Below are the code and all the weights of a small trained network. Each question names an input and a class and asks about switching units off, where a switched-off unit gives its printed mean instead of its output.

import numpy as np


def w(rows, s, z=0):
    codes = np.array(rows[::2]) - 128.0
    scale = np.full(codes.shape[1], s)
    scale[-1] = z or s
    return codes * scale


def norm(h):
    return h / np.sqrt((h * h).mean(-1, keepdims=True) + 1e-5)


def f(y):
    return y / 2 * (1 + np.tanh(0.7978845608 * (y + 0.044715 * y**3)))


def log_softmax(a):
    a = a - a.max(-1, keepdims=True)
    return a - np.log(np.exp(a).sum(-1, keepdims=True))


def net(x, mask):
    res = np.array(x, float).reshape(1, 5) / 4 @ E
    u = 0
    for l in range(2):
        y = f(norm(res) @ A[l][:, :-1].T + A[l][:, -1])
        res = res + np.where(mask[u : u + 10], y, B[l][:, -1]) @ B[l][:, :-1]
        u += 10
    return log_softmax(norm(res)[-1] @ U[:, :-1].T + U[:, -1])


A, B = {}, {}
E = w([
[174,179,82,201,110,90],'x0',
[82,111,64,89,107,38],'x1',
[157,43,33,136,240,160],'x2',
[148,254,127,39,197,117],'x3',
[128,125,126,124,125,129],'x4',
],0.0062)
A[0] = w([
[145,75,129,158,80,129,81],'0.n1',
[25,60,122,107,88,152,158],'0.n2',
[189,113,194,167,161,127,130],'0.n3',
[153,35,66,186,76,89,95],'0.n4',
[113,89,100,124,160,27,36],'0.n5',
[109,108,148,122,105,2,29],'0.n6',
[67,137,83,96,107,46,53],'0.n7',
[72,80,83,106,130,33,3],'0.n8',
[107,156,67,125,170,137,41],'0.n9',
[176,190,12,242,67,97,103],'0.n10',
],0.0097,0.0051)
B[0] = w([
[141,232,78,191,89,212,167],'0.n1',
[69,130,168,120,176,144,242],'0.n2',
[202,96,139,61,136,164,167],'0.n3',
[78,166,137,202,165,207,246],'0.n4',
[235,100,129,105,108,204,149],'0.n5',
[194,143,120,139,96,182,172],'0.n6',
[180,142,169,52,111,187,176],'0.n7',
[216,2,134,85,98,202,167],'0.n8',
[88,168,48,232,206,97,130],'0.n9',
[64,39,227,22,173,107,254],'0.n10',
],0.008,0.005)
A[1] = w([
[134,89,50,155,205,155,8],'1.n1',
[139,222,115,87,174,98,166],'1.n2',
[127,159,154,120,45,153,159],'1.n3',
[125,166,162,125,176,176,115],'1.n4',
[110,77,150,81,153,61,254],'1.n5',
[251,100,123,111,89,167,113],'1.n6',
[222,120,167,151,135,122,110],'1.n7',
[66,122,142,104,200,153,85],'1.n8',
[106,180,157,105,50,89,34],'1.n9',
[147,182,74,51,139,111,149],'1.n10',
],0.013,0.0045)
B[1] = w([
[184,254,143,118,138,76,209],'1.n1',
[89,88,145,160,146,173,232],'1.n2',
[171,146,77,128,187,102,250],'1.n3',
[107,100,96,146,53,104,247],'1.n4',
[123,85,141,117,75,116,249],'1.n5',
[197,85,72,130,88,134,202],'1.n6',
[143,68,120,75,104,175,157],'1.n7',
[135,122,127,102,104,72,254],'1.n8',
[186,136,81,123,167,74,202],'1.n9',
[114,114,143,183,117,185,202],'1.n10',
],0.015,0.0059)
U = w([
[232,240,120,116,210,57,139],'0',
[249,76,126,123,61,245,49],'1',
[16,160,200,246,184,244,109],'2',
[67,89,231,39,91,72,77],'3',
[140,136,101,167,78,113,254],'4',
[77,187,61,78,83,156,25],'5',
],0.011,0.0096)

Each question gives the input, the list of numbers given to net, and the class t.
The units are the neurons (one row each of A and B). Each row of codes is followed by its name. A weight is (code - 128) times the scale printed after its matrix; where a second scale follows, it is the last column's (A, B and U).
mask holds one flag per neuron, layer by layer. A switched-off neuron (its flag False) gives its mean, the last column of its row in B, instead of its output. The means were averaged over made-up inputs and are rounded, as every weight is.
A unit's drop is (log p(t) with every unit on - log p(t) with that unit switched off) / (log p(t) with every unit on - log p(t) with every unit switched off).
The circuit of an input: a set's keep is (log p(t) with only the set's units on - log p(t) with every unit switched off) / (log p(t) with every unit on - log p(t) with every unit switched off). Starting from the 12 units with the biggest drops (on a tie, the unit counted first), units are removed one at a time, each time the one whose removal leaves the highest keep (on an exact tie, the one counted first), for as long as the keep stays at least 0.8.
circuit, biggest first: the units of the circuit, biggest drop first
top k neurons: the k neurons with the biggest drops, biggest first
top k neurons in layer l: the k neurons of layer l with the biggest drops, biggest first
input [-6,0,-8,6,4], class 0: top 4 neurons : (1.n9, 0.n10, 1.n3, 0.n2)
input [6,4,-4,-6,-5], class 2: circuit, biggest first : (0.n4, 1.n6)
input [2,2,2,-6,4], class 2: circuit, biggest first : (0.n4)
input [1,-4,-3,-5,-3], class 2: circuit, biggest first : (0.n8, 1.n6, 1.n5)
input [8,-4,-6,6,-5], class 3: top 2 neurons in layer 1 : (1.n2, 1.n1)
input [7,4,-6,4,4], class 3: top 4 neurons : (0.n10, 1.n5, 0.n1, 1.n1)
input [-5,-6,6,-8,8], class 2: top 2 neurons : (1.n3, 1.n6)
input [-6,2,-7,3,-2], class 0: circuit, biggest first : (0.n10, 1.n3)
input [-5,-1,4,-3,4], class 3: top 3 neurons in layer 0 : (0.n2, 0.n9, 0.n6)
input [-1,-3,7,8,-7], class 2: top 2 neurons : (1.n2, 1.n10)
input [7,8,-2,-1,-3], class 1: circuit, biggest first : (0.n8, 0.n7)
input [-7,8,6,-5,-8], class 1: top 4 neurons : (0.n8, 0.n5, 0.n10, 1.n3)
input [2,8,-7,-6,-1], class 1: top 2 neurons in layer 0 : (0.n8, 0.n6)
input [-5,-8,-8,2,-8], class 0: top 4 neurons in layer 1 : (1.n3, 1.n9, 1.n5, 1.n10)
input [6,4,-1,3,-5], class 3: circuit, biggest first : (0.n10)
input [-8,4,7,-6,-8], class 3: top 3 neurons : (0.n2, 1.n3, 1.n8)
input [-4,-1,-4,-1,-2], class 0: top 2 neurons in layer 0 : (0.n10, 0.n4)
input [-6,3,-6,-5,-3], class 0: top 3 neurons : (0.n10, 1.n3, 0.n1)
input [-8,-4,7,2,5], class 3: top 2 neurons : (1.n3, 0.n1)
input [-5,8,-8,-4,3], class 0: top 2 neurons : (0.n10, 1.n3)
input [4,-2,5,-6,0], class 2: circuit, biggest first : (0.n4)
input [5,-8,2,8,1], class 1: top 3 neurons in layer 0 : (0.n3, 0.n2, 0.n4)
input [-5,5,0,-6,-2], class 2: top 2 neurons : (0.n2, 0.n4)
input [8,-4,-8,-7,-5], class 0: top 2 neurons : (1.n3, 0.n1)
